Here is a tiny trained network, its code and every weight. The questions are about switching its units off for an input and a class, where a switched-off unit gives its printed mean instead of its output.

import numpy as np


def w(rows, s, z=0):
    codes = np.array(rows[::2]) - 128.0
    scale = np.full(codes.shape[1], s)
    scale[-1] = z or s
    return codes * scale


def f(y):
    return np.maximum(y, 0)


def log_softmax(a):
    a = a - a.max(-1, keepdims=True)
    return a - np.log(np.exp(a).sum(-1, keepdims=True))


def net(x, mask):
    res = np.array(x, float).reshape(1, 3) / 4 @ E
    y = f(res @ A[0][:, :-1].T + A[0][:, -1])
    res = res + np.where(mask, y, B[0][:, -1]) @ B[0][:, :-1]
    return log_softmax(res[-1] @ U[:, :-1].T + U[:, -1])


A, B = {}, {}
E = w([
[148,118,171,171,4,113,146],'x0',
[191,251,156,103,142,142,141],'x1',
[125,80,206,140,112,202,73],'x2',
],0.016)
A[0] = w([
[147,119,147,126,133,218,79,146],'n0',
[167,68,93,181,51,107,108,107],'n1',
[178,165,158,120,127,148,131,45],'n2',
[136,98,112,85,53,104,89,107],'n3',
[72,85,168,161,93,146,126,121],'n4',
[183,164,171,83,105,152,124,191],'n5',
[144,95,78,111,121,14,239,146],'n6',
[152,148,133,210,92,113,150,60],'n7',
[82,75,97,162,143,85,120,153],'n8',
[151,138,110,96,188,134,127,161],'n9',
[172,120,121,145,126,150,131,84],'n10',
[142,101,198,118,161,183,168,183],'n11',
[153,77,142,170,93,163,141,99],'n12',
[158,114,185,115,160,175,85,2],'n13',
[167,91,147,199,93,145,101,106],'n14',
[103,109,125,98,186,165,122,48],'n15',
[64,178,155,117,5,112,172,144],'n16',
[160,177,148,167,133,170,144,32],'n17',
[146,135,141,81,64,97,145,31],'n18',
[144,164,147,101,108,151,124,180],'n19',
[156,159,97,79,169,78,137,142],'n20',
[148,182,69,54,142,73,161,132],'n21',
[154,90,132,106,209,131,123,172],'n22',
],0.013,0.009)
B[0] = w([
[196,34,66,174,134,56,66,219],'n0',
[148,182,171,63,107,190,116,229],'n1',
[165,100,122,184,100,101,71,170],'n2',
[117,104,175,130,106,141,160,182],'n3',
[119,210,150,83,77,131,161,232],'n4',
[75,145,97,197,176,64,145,222],'n5',
[142,23,77,212,170,123,79,248],'n6',
[101,116,53,215,183,47,98,177],'n7',
[139,74,54,201,167,31,100,224],'n8',
[88,201,165,110,106,149,183,194],'n9',
[151,127,125,108,124,148,122,136],'n10',
[178,120,169,109,68,185,124,206],'n11',
[131,126,179,97,100,177,175,205],'n12',
[2,205,30,195,226,29,192,172],'n13',
[139,132,140,96,57,179,145,213],'n14',
[236,17,140,180,115,115,41,172],'n15',
[155,31,110,150,161,120,89,243],'n16',
[205,29,128,189,89,109,34,164],'n17',
[58,133,36,183,161,43,145,161],'n18',
[40,136,123,107,138,143,160,191],'n19',
[96,189,189,63,101,162,190,209],'n20',
[137,144,140,82,107,183,158,235],'n21',
[115,117,69,200,171,40,121,204],'n22',
],0.0091,0.016)
U = w([
[33,127,115,156,181,89,131,82],'0',
[250,91,139,152,131,120,84,227],'1',
[121,169,188,27,118,213,172,255],'2',
],0.019,0.00057)

Each question gives the input, the list of numbers given to net, and the class t.
The units are the neurons (one row each of A and B). Each row of codes is followed by its name. A weight is (code - 128) times the scale printed after its matrix; where a second scale follows, it is the last column's (A, B and U).
mask holds one flag per neuron, in row order. A switched-off neuron (its flag False) gives its mean, the last column of its row in B, instead of its output. The means were averaged over made-up inputs and are rounded, as every weight is.
A unit's drop is (log p(t) with every unit on - log p(t) with that unit switched off) / (log p(t) with every unit on - log p(t) with every unit switched off).
The circuit of an input: a set's keep is (log p(t) with only the set's units on - log p(t) with every unit switched off) / (log p(t) with every unit on - log p(t) with every unit switched off). Starting from the 12 units with the biggest drops (on a tie, the unit counted first), units are removed one at a time, each time the one whose removal leaves the highest keep (on an exact tie, the one counted first), for as long as the keep stays at least 0.8.
circuit, biggest first: the units of the circuit, biggest drop first
unit that matters most: the unit with the biggest drop
k most important neurons: the k neurons with the biggest drops, biggest first
drop of u: that unit's drop, to one decimal
input [1,-5,-3], class 1: most important neuron : [n13]
input [2,-2,-5], class 1: 3 most important neurons : [n13; n5; n19]
input [0,3,-7], class 2: circuit, biggest first : [n21; n20]
input [-2,-8,1], class 1: 4 most important neurons : [n13; n5; n19; n15]
input [-7,-1,1], class 1: 4 most important neurons : [n15; n5; n19; n13]
input [1,0,-6], class 1: 4 most important neurons : [n6; n13; n5; n19]
input [-5,6,8], class 0: 2 most important neurons : [n13; n5]
input [-1,1,5], class 0: 3 most important neurons : [n13; n16; n17]
input [-1,-8,2], class 1: 2 most important neurons : [n8; n13]
input [4,0,6], class 2: 2 most important neurons : [n6; n8]
input [7,7,-7], class 0: 2 most important neurons : [n18; n5]
input [7,5,-5], class 0: drop of n5 : 0.1
input [-8,6,7], class 0: drop of n13 : 5.0
input [-5,-8,6], class 1: unit that matters most : n15
input [6,5,-6], class 0: drop of n18 : 0.3
